What each symbol does to the elements:
zo: Q709->Q508, Q517->Q997, Q106->Q715, Q310->Q341, Q754->Q357, Q270->Q180, Q716->Q705, Q443->Q414, Q440->Q694, Q753->Q786, Q417->Q146, Q331->Q480, Q127->Q444, Q509->Q972, Q271->Q936, Q322->Q127, Q471->Q750, Q111->Q35, Q444->Q587, Q67->Q425, Q337->Q765, Q666->Q571, Q846->Q83, Q587->Q322, Q146->Q707, Q872->Q426, Q573->Q334, Q414->Q268, Q334->Q709, Q905->Q67, Q428->Q517, Q168->Q440, Q741->Q310, Q508->Q573, Q357->Q204, Q997->Q657, Q750->Q270, Q889->Q331, Q786->Q106, Q105->Q536, Q694->Q155, Q765->Q951, Q426->Q846, Q989->Q105, Q180->Q471, Q474->Q417, Q951->Q777, Q715->Q753, Q740->Q716, Q155->Q168, Q664->Q111, Q883->Q740, Q571->Q405, Q830->Q113, Q268->Q783, Q113->Q422, Q480->Q89, Q243->Q989, Q936->Q509, Q422->Q135, Q83->Q872, Q657->Q428, Q135->Q830, Q536->Q243, Q425->Q613, Q613->Q905, Q401->Q666, Q393->Q741, Q777->Q337, Q89->Q889, Q972->Q271, Q783->Q443, Q204->Q247, Q405->Q401, Q341->Q393, Q264->Q664, Q247->Q754, Q707->Q474, Q705->Q883, Q35->Q264
zi: Q709->Q754, Q517->Q750, Q106->Q587, Q310->Q889, Q754->Q440, Q270->Q571, Q716->Q337, Q443->Q846, Q440->Q443, Q753->Q127, Q417->Q613, Q331->Q517, Q127->Q716, Q509->Q243, Q271->Q105, Q322->Q740, Q471->Q401, Q111->Q417, Q444->Q705, Q67->Q972, Q337->Q422, Q666->Q341, Q846->Q709, Q587->Q883, Q146->Q905, Q872->Q573, Q573->Q204, Q414->Q83, Q334->Q247, Q905->Q509, Q428->Q471, Q168->Q783, Q741->Q89, Q508->Q357, Q357->Q694, Q997->Q270, Q750->Q666, Q889->Q428, Q786->Q444, Q105->Q664, Q694->Q414, Q765->Q135, Q426->Q334, Q989->Q264, Q180->Q405, Q474->Q425, Q951->Q830, Q715->Q322, Q740->Q777, Q155->Q268, Q664->Q474, Q883->Q951, Q571->Q393, Q830->Q106, Q268->Q872, Q113->Q715, Q480->Q997, Q243->Q35, Q936->Q536, Q422->Q753, Q83->Q508, Q657->Q180, Q135->Q786, Q536->Q111, Q425->Q271, Q613->Q936, Q401->Q310, Q393->Q480, Q777->Q113, Q89->Q657, Q972->Q989, Q783->Q426, Q204->Q155, Q405->Q741, Q341->Q331, Q264->Q707, Q247->Q168, Q707->Q67, Q705->Q765, Q35->Q146
gi: Q709->Q440, Q517->Q666, Q106->Q883, Q310->Q428, Q754->Q443, Q270->Q393, Q716->Q422, Q443->Q709, Q440->Q846, Q753->Q716, Q417->Q936, Q331->Q750, Q127->Q337, Q509->Q35, Q271->Q664, Q322->Q777, Q471->Q310, Q111->Q613, Q444->Q765, Q67->Q989, Q337->Q753, Q666->Q331, Q846->Q754, Q587->Q951, Q146->Q509, Q872->Q204, Q573->Q155, Q414->Q508, Q334->Q168, Q905->Q243, Q428->Q401, Q168->Q426, Q741->Q657, Q508->Q694, Q357->Q414, Q997->Q571, Q750->Q341, Q889->Q471, Q786->Q705, Q105->Q474, Q694->Q83, Q765->Q786, Q426->Q247, Q989->Q707, Q180->Q741, Q474->Q271, Q951->Q106, Q715->Q740, Q740->Q113, Q155->Q872, Q664->Q425, Q883->Q830, Q571->Q480, Q830->Q587, Q268->Q573, Q113->Q322, Q480->Q270, Q243->Q146, Q936->Q111, Q422->Q127, Q83->Q357, Q657->Q405, Q135->Q444, Q536->Q417, Q425->Q105, Q613->Q536, Q401->Q889, Q393->Q997, Q777->Q715, Q89->Q180, Q972->Q264, Q783->Q334, Q204->Q268, Q405->Q89, Q341->Q517, Q264->Q67, Q247->Q783, Q707->Q972, Q705->Q135, Q35->Q905
ge: Q709->Q846, Q517->Q331, Q106->Q830, Q310->Q401, Q754->Q709, Q270->Q997, Q716->Q127, Q443->Q440, Q440->Q754, Q753->Q422, Q417->Q111, Q331->Q341, Q127->Q753, Q509->Q905, Q271->Q425, Q322->Q715, Q471->Q428, Q111->Q536, Q444->Q786, Q67->Q707, Q337->Q716, Q666->Q750, Q846->Q443, Q587->Q106, Q146->Q35, Q872->Q268, Q573->Q872, Q414->Q694, Q334->Q426, Q905->Q146, Q428->Q889, Q168->Q247, Q741->Q405, Q508->Q83, Q357->Q508, Q997->Q480, Q750->Q517, Q889->Q310, Q786->Q135, Q105->Q271, Q694->Q357, Q765->Q705, Q426->Q783, Q989->Q972, Q180->Q657, Q474->Q664, Q951->Q883, Q715->Q113, Q740->Q322, Q155->Q204, Q664->Q105, Q883->Q587, Q571->Q270, Q830->Q951, Q268->Q155, Q113->Q777, Q480->Q393, Q243->Q509, Q936->Q613, Q422->Q337, Q83->Q414, Q657->Q89, Q135->Q765, Q536->Q936, Q425->Q474, Q613->Q417, Q401->Q471, Q393->Q571, Q777->Q740, Q89->Q741, Q972->Q67, Q783->Q168, Q204->Q573, Q405->Q180, Q341->Q666, Q264->Q989, Q247->Q334, Q707->Q264, Q705->Q444, Q35->Q243
pu: Q709->Q889, Q517->Q357, Q106->Q67, Q310->Q846, Q754->Q428, Q270->Q155, Q716->Q536, Q443->Q401, Q440->Q471, Q753->Q613, Q417->Q422, Q331->Q508, Q127->Q936, Q509->Q444, Q271->Q322, Q322->Q271, Q471->Q440, Q111->Q337, Q444->Q509, Q67->Q106, Q337->Q111, Q666->Q414, Q846->Q310, Q587->Q972, Q146->Q135, Q872->Q393, Q573->Q480, Q414->Q666, Q334->Q89, Q905->Q786, Q428->Q754, Q168->Q180, Q741->Q426, Q508->Q331, Q357->Q517, Q997->Q204, Q750->Q694, Q889->Q709, Q786->Q905, Q105->Q740, Q694->Q750, Q765->Q35, Q426->Q741, Q989->Q883, Q180->Q168, Q474->Q113, Q951->Q264, Q715->Q425, Q740->Q105, Q155->Q270, Q664->Q777, Q883->Q989, Q571->Q268, Q830->Q707, Q268->Q571, Q113->Q474, Q480->Q573, Q243->Q705, Q936->Q127, Q422->Q417, Q83->Q341, Q657->Q247, Q135->Q146, Q536->Q716, Q425->Q715, Q613->Q753, Q401->Q443, Q393->Q872, Q777->Q664, Q89->Q334, Q972->Q587, Q783->Q405, Q204->Q997, Q405->Q783, Q341->Q83, Q264->Q951, Q247->Q657, Q707->Q830, Q705->Q243, Q35->Q765
ke: Q709->Q334, Q517->Q428, Q106->Q786, Q310->Q741, Q754->Q247, Q270->Q750, Q716->Q740, Q443->Q783, Q440->Q168, Q753->Q715, Q417->Q474, Q331->Q889, Q127->Q322, Q509->Q936, Q271->Q972, Q322->Q587, Q471->Q180, Q111->Q664, Q444->Q127, Q67->Q905, Q337->Q777, Q666->Q401, Q846->Q426, Q587->Q444, Q146->Q417, Q872->Q83, Q573->Q508, Q414->Q443, Q334->Q573, Q905->Q613, Q428->Q657, Q168->Q155, Q741->Q393, Q508->Q709, Q357->Q754, Q997->Q517, Q750->Q471, Q889->Q89, Q786->Q753, Q105->Q989, Q694->Q440, Q765->Q337, Q426->Q872, Q989->Q243, Q180->Q270, Q474->Q707, Q951->Q765, Q715->Q106, Q740->Q883, Q155->Q694, Q664->Q264, Q883->Q705, Q571->Q666, Q830->Q135, Q268->Q414, Q113->Q830, Q480->Q331, Q243->Q536, Q936->Q271, Q422->Q113, Q83->Q846, Q657->Q997, Q135->Q422, Q536->Q105, Q425->Q67, Q613->Q425, Q401->Q405, Q393->Q341, Q777->Q951, Q89->Q480, Q972->Q509, Q783->Q268, Q204->Q357, Q405->Q571, Q341->Q310, Q264->Q35, Q247->Q204, Q707->Q146, Q705->Q716, Q35->Q111

The rows follow the links: the fewer symbols apart two elements are, the more alike their rows tend to be.

Known rows, each with its element:
[-43, 49, 26, -53, -135, 44, -32, -104, 6, 7, -1, -14, 39, -74, 16, 54, -6, 83, 16, 66, -14, 34, 28, -20, -56, -85, -55, -42, 40, -17, -18, 0, -9, -30, 29, 29, 44, -18, -21]
element: Q417
[28, 4, 47, 34, 126, -30, -93, 94, 23, -35, 17, -4, -31, 57, -5, 37, -39, -25, -49, -7, -1, 51, -59, -47, 2, 10, 74, 24, 87, -14, 50, -69, 11, 31, 49, 12, -10, -21, -28]
element: Q846
[-102, 1, -58, 10, -72, 17, 69, -51, 5, 35, 13, -92, -14, -60, 27, -4, 11, 38, 53, -1, -12, 14, 2, -26, 10, -15, -109, 26, -23, -11, -60, -86, 7, 15, 39, 0, 44, 4, -26]
element: Q707
[36, 30, 16, 7, -26, 29, -4, -47, 17, 5, -22, 57, 2, 31, 10, -17, 10, 14, -28, 73, -5, 30, -18, -6, 8, 11, 78, -22, 36, 8, -21, 140, -85, -40, -78, -101, 2, 58, -44]
element: Q716
[-12, 23, -31, 102, 65, -36, 42, 70, 23, 1, 26, -120, -37, 45, 42, 1, 43, 1, 12, 1, 30, 1, -58, -66, 22, 4, 39, 11, 9, -8, -37, -74, -62, -1, -5, -24, 74, 16, -54]
element: Q106
[4, 9, -38, -78, -17, 14, 44, 21, -20, -7, 53, 15, 24, -62, -81, 31, 11, -1, 61, -8, 45, 7, 57, 67, -29, -69, -78, -8, 28, 12, 5, -56, 56, 48, -7, 71, -34, -87, 55]
element: Q571
[-6, 16, -73, 83, 20, -13, 92, -8, 26, 65, -45, -7, -49, 59, 26, -51, 55, -45, -4, -22, 7, -5, -70, -31, 58, 51, 5, 57, -30, 7, -64, 59, -61, -13, -25, -74, 17, 81, -47]
element: Q883
[40, -32, 23, -3, -12, 17, -43, 4, 7, -1, -22, 15, -17, 54, 21, -16, 17, 63, -55, 59, 28, -1, -23, -1, -23, -44, 92, -73, 35, -25, -29, 83, -69, -85, -36, -83, 42, 83, -24]
element: Q127
[-90, 44, 12, -17, -76, 24, -17, -102, 21, 12, -3, -72, -10, -72, 61, -12, -36, 38, 13, 25, -56, 29, -26, -56, -38, -37, -95, 11, 32, -56, -30, -50, -11, -3, 89, 15, 15, -17, -30]
element: Q146
[60, 91, 67, -70, 49, -1, -41, 30, -31, 21, -29, 108, 11, 0, -92, -27, 16, -79, 33, 25, -4, 53, 4, -12, -19, 15, 80, 26, 35, 30, 66, 100, 53, 13, -24, 23, -18, -12, 15]
element: Q168
[-5, 79, -33, -14, 121, -10, 25, 101, -4, 59, -16, 5, -33, 40, -61, -6, 17, -49, 72, -35, 21, 71, -31, -15, -1, -14, -15, 89, 53, -8, 11, -70, -4, 74, 18, 37, 12, -34, -3]
element: Q414
[37, 46, -72, 28, -6, 28, 89, -30, 1, 28, -20, 31, -10, 40, -13, -10, 89, -12, 13, 50, 16, -17, -12, 25, 37, 3, 56, -32, 1, 25, -62, 100, -67, -25, -106, -77, 14, 70, -31]
element: Q740
[42, -25, -11, -4, 119, -48, 17, 146, -8, -29, 35, -11, -6, 37, -57, 35, 58, -7, 16, 17, 54, -21, 0, 4, 2, -32, 74, -33, 51, 9, 16, -44, 14, 42, -54, 19, 4, -54, 9]
element: Q872
[-55, 39, 12, -52, -9, -9, -83, -37, -4, 14, 3, 11, 22, -52, 1, 32, -62, 3, 21, -42, -40, 46, 12, -13, -44, -37, -89, 94, 20, -35, 58, -91, 48, 21, 97, 86, -56, -64, -4]
element: Q401
[42, 47, 3, -44, 63, 1, 60, 96, -27, 31, -5, 66, -16, -17, -96, -48, 81, -85, 77, 6, 17, 13, 15, 11, -21, 22, 75, -7, 11, 54, 15, 68, 48, 24, -60, 18, 4, -55, 24]
element: Q155
[-14, -44, -10, 37, 53, -42, 14, 32, -6, -43, 61, -53, 18, -13, 16, 33, -47, -3, -23, -77, 15, -16, 46, 20, 40, 11, -62, 27, -34, 12, 41, -147, 64, 51, 42, 84, -32, -89, 26]
element: Q341
[-38, -29, -4, 23, -87, 20, -13, -146, 5, -10, -31, 1, 18, -29, 84, -1, -61, -2, -66, -8, -49, -8, -23, 5, 11, 58, -61, 30, -43, -14, -27, 31, -37, -33, 58, -29, -70, 41, -20]
element: Q243
[12, 37, 62, -66, -68, 20, -18, -89, -26, -25, 6, 95, 26, -76, -58, -2, -46, -33, 15, 5, -22, 35, 51, 42, -55, 15, -15, 6, -41, 25, 63, 26, 79, 15, 3, 57, -50, -52, 27]
element: Q180
[6, -36, -40, 73, 31, -4, 40, 69, 29, 41, -30, -69, -51, 75, 40, -47, 28, -12, -22, -9, 17, -44, -76, -11, 37, -2, 10, 11, -37, -9, -49, -11, -85, -37, -5, -74, 71, 76, -17]
element: Q587

Each walk starts at a row. The symbols on each line, taken left to right, move it on to the next element.
Answer with the element's row; about right is enough.
start [11, -23, 36, 27, 22, -10, -49, 18, 47, 11, -59, -24, -49, 66, 67, -22, -5, 33, -57, 2, -27, -2, -69, -36, 7, 5, 64, 21, -12, -25, -31, 19, -88, -63, 15, -80, 46, 99, -47]
zi zo ge pu zi -> [-61, -36, -53, 40, -100, 13, 93, -102, 9, 5, -2, -39, 13, -3, 59, -18, 4, 10, -18, -25, -40, -49, 1, 25, 65, 84, -101, 13, -87, 9, -43, 27, -38, 20, 22, -22, -43, 44, 6]
ge zi zo zo gi ke -> [-78, 17, -69, -13, -125, 15, 58, -41, 7, 31, 14, -36, 23, -54, 10, 19, 41, 61, 49, 40, 25, -18, 50, -3, 10, -84, -71, -67, 12, -6, -46, -32, 12, -8, -7, 15, 46, -27, -4]
start [82, 19, 43, -13, 101, -29, -111, 73, -21, -44, 12, 38, -3, 44, -35, 43, 6, 14, -27, 43, 31, 26, -4, 6, -23, -63, 102, -41, 103, 17, 65, 3, 11, 24, -28, 18, -2, -27, -12]
ge ke ge ke ke ge gi -> [0, 69, 68, -53, 105, -26, -59, 54, 23, 37, -47, 34, -44, 53, -24, 3, -21, -27, 22, -13, -23, 83, -49, -46, -32, -40, 36, 87, 86, -29, 52, -25, 26, 57, 55, 21, -36, -31, -7]
ke zi ge ke pu zi -> [18, -90, -23, -4, 5, -16, 10, 33, -24, -57, 82, -28, 64, -13, -37, 76, -13, 39, 9, -24, 62, -51, 81, 50, 31, -46, -24, -64, 22, 25, 29, -88, 56, 34, -41, 69, -35, -96, 49]
start [11, 38, 9, 50, -10, 36, -14, -41, 33, 26, -50, 23, -22, 41, 42, -40, -9, -12, -43, 19, -58, 45, -74, -42, 46, 57, 49, 47, -25, -16, -26, 98, -73, -35, -17, -103, 1, 91, -54]
ke pu gi zi zi ge pu ge -> [-13, 100, 33, -49, 5, 11, -11, 8, -13, 30, -27, 22, -24, -4, -7, -10, 56, 41, 27, 106, -2, 68, -33, -68, -60, -89, 48, -37, 78, -23, -23, 51, -26, -31, -19, -50, 78, 7, -64]
gi zi zi gi zi ge ge zo -> [-18, 84, 22, 16, -10, -2, -15, -16, 29, 29, -52, -55, -38, 4, 20, -22, 28, 2, 20, 42, -35, 62, -77, -108, -3, -15, 13, 42, 59, -31, -10, -18, -53, -16, 59, -15, 70, 70, -57]
start [-14, -55, -76, 17, -104, 45, 97, -82, -19, 1, 25, 19, 57, -19, 27, 2, 15, 28, -14, 46, 27, -84, 50, 35, 33, 21, -55, -43, -60, 27, -55, 76, -24, -35, -61, -24, -18, -3, 2]
zi zo zo ge ge ke -> [6, -78, 34, -22, -98, 31, -52, -70, 10, -44, 14, -10, 60, -37, 83, 15, -51, 95, -47, 31, -3, -49, 39, 39, -13, -41, 7, -90, -35, -29, -20, 12, -35, -88, 1, -60, 20, 31, 28]
pu pu pu ge ke -> [15, 16, -37, 67, 23, 2, 55, 51, -11, 20, 35, -71, -15, 47, 0, 13, 94, 63, 1, 83, 26, -23, -10, -36, 38, -47, 72, -88, 31, -3, -46, 3, -51, -25, -45, -28, 108, 2, -24]
start [3, -129, -54, 8, -107, 14, 38, -35, -2, -24, 26, -27, 52, -19, 46, 30, 15, 86, -11, 11, 36, -75, 56, 66, 0, -48, -34, -101, -47, 13, -50, 0, -10, -64, -17, -30, 25, 15, 19]
ge pu pu zo ke -> [-33, -38, -44, 39, -84, 17, 43, -36, 10, -37, 61, -101, 22, -37, 24, 34, 35, 115, 2, 64, 19, -46, 42, -4, 2, -41, -27, -119, 15, 16, -40, -47, 6, -20, -10, 8, 73, -41, -2]
gi ke ke gi zo pu -> [-54, 91, -57, 33, 38, -1, 81, 29, 18, 66, -10, -86, -45, 12, 14, -25, 71, 11, 49, 14, 0, 41, -45, -99, -8, -22, -17, 59, 27, -24, -54, -21, -60, 13, 15, -47, 68, 22, -57]
start [22, 62, -12, -33, 47, 0, 23, 115, -32, 39, 14, 21, -29, 22, -78, 24, 66, -42, 90, 11, 84, 16, 13, 2, -21, -80, 51, 14, 70, 13, 42, -14, 28, 45, -18, 36, 12, -63, 35]
zi pu pu gi pu gi ke -> [-37, -8, -45, -33, -3, -20, 26, 20, 6, 34, 28, -47, 4, -39, -31, 11, -20, -14, 52, -69, 22, 15, 20, 24, -6, 2, -98, 69, -14, -11, 13, -90, 78, 85, 58, 91, -22, -71, 30]
zo ge ke pu ke pu gi -> [-27, -31, 55, -13, 18, -19, -98, 5, 10, -74, 31, -38, 18, -31, 44, 29, -97, 20, -35, -55, -35, 12, 9, -15, -10, 15, -49, 23, 8, -11, 75, -116, 45, 16, 70, 65, -67, -63, 16]
start [-17, 28, 26, -105, -50, 52, -47, -35, -20, -3, 39, 64, 40, -52, -44, 52, -42, 9, 34, 4, -8, 30, 51, 34, -71, -80, -43, 13, 59, -13, 45, -31, 51, 16, 39, 78, -50, -80, 52]
zo gi pu pu zi ke pu gi -> [35, 79, 51, -82, 50, -10, -49, 51, -1, 34, 16, 80, -27, 0, -56, 38, 22, -32, 33, 49, 38, 80, -9, -26, -57, -66, 60, 14, 109, -15, 39, 1, 23, 23, -17, 34, 5, -48, -9]
gi pu gi ge gi zi -> [20, -54, 32, -38, -26, 11, -89, -9, -20, -73, 71, 10, 49, -37, -15, 68, -41, 69, -36, 14, -3, -11, 75, 43, 2, -48, 17, -34, 63, 4, 46, -80, 39, 17, 7, 58, -56, -74, 30]
start [34, 56, 31, 29, 10, 2, -50, 34, 22, -26, 13, -49, -18, 25, 13, 38, 50, 72, -11, 86, 15, 16, -13, -72, -8, -72, 111, -72, 69, -21, 5, 14, -56, -49, -21, -53, 67, 24, -78]
ge zi ke pu ge gi ke -> [-34, -126, -23, 60, -44, 3, 32, -12, 30, -3, 13, -76, 13, -6, 69, -26, -3, 30, -32, -31, 25, -78, 10, 21, 29, 27, -91, -11, -86, -22, -69, -56, -36, -39, 19, -33, 50, 48, 11]
zi ge zo pu -> [20, -45, -29, 32, -9, -2, 55, 59, 0, 15, -19, -14, -24, 64, 5, -22, 56, 33, -20, 43, 38, -56, 2, 13, 29, -37, 72, -83, -11, -2, -48, 53, -77, -56, -56, -93, 68, 61, -9]
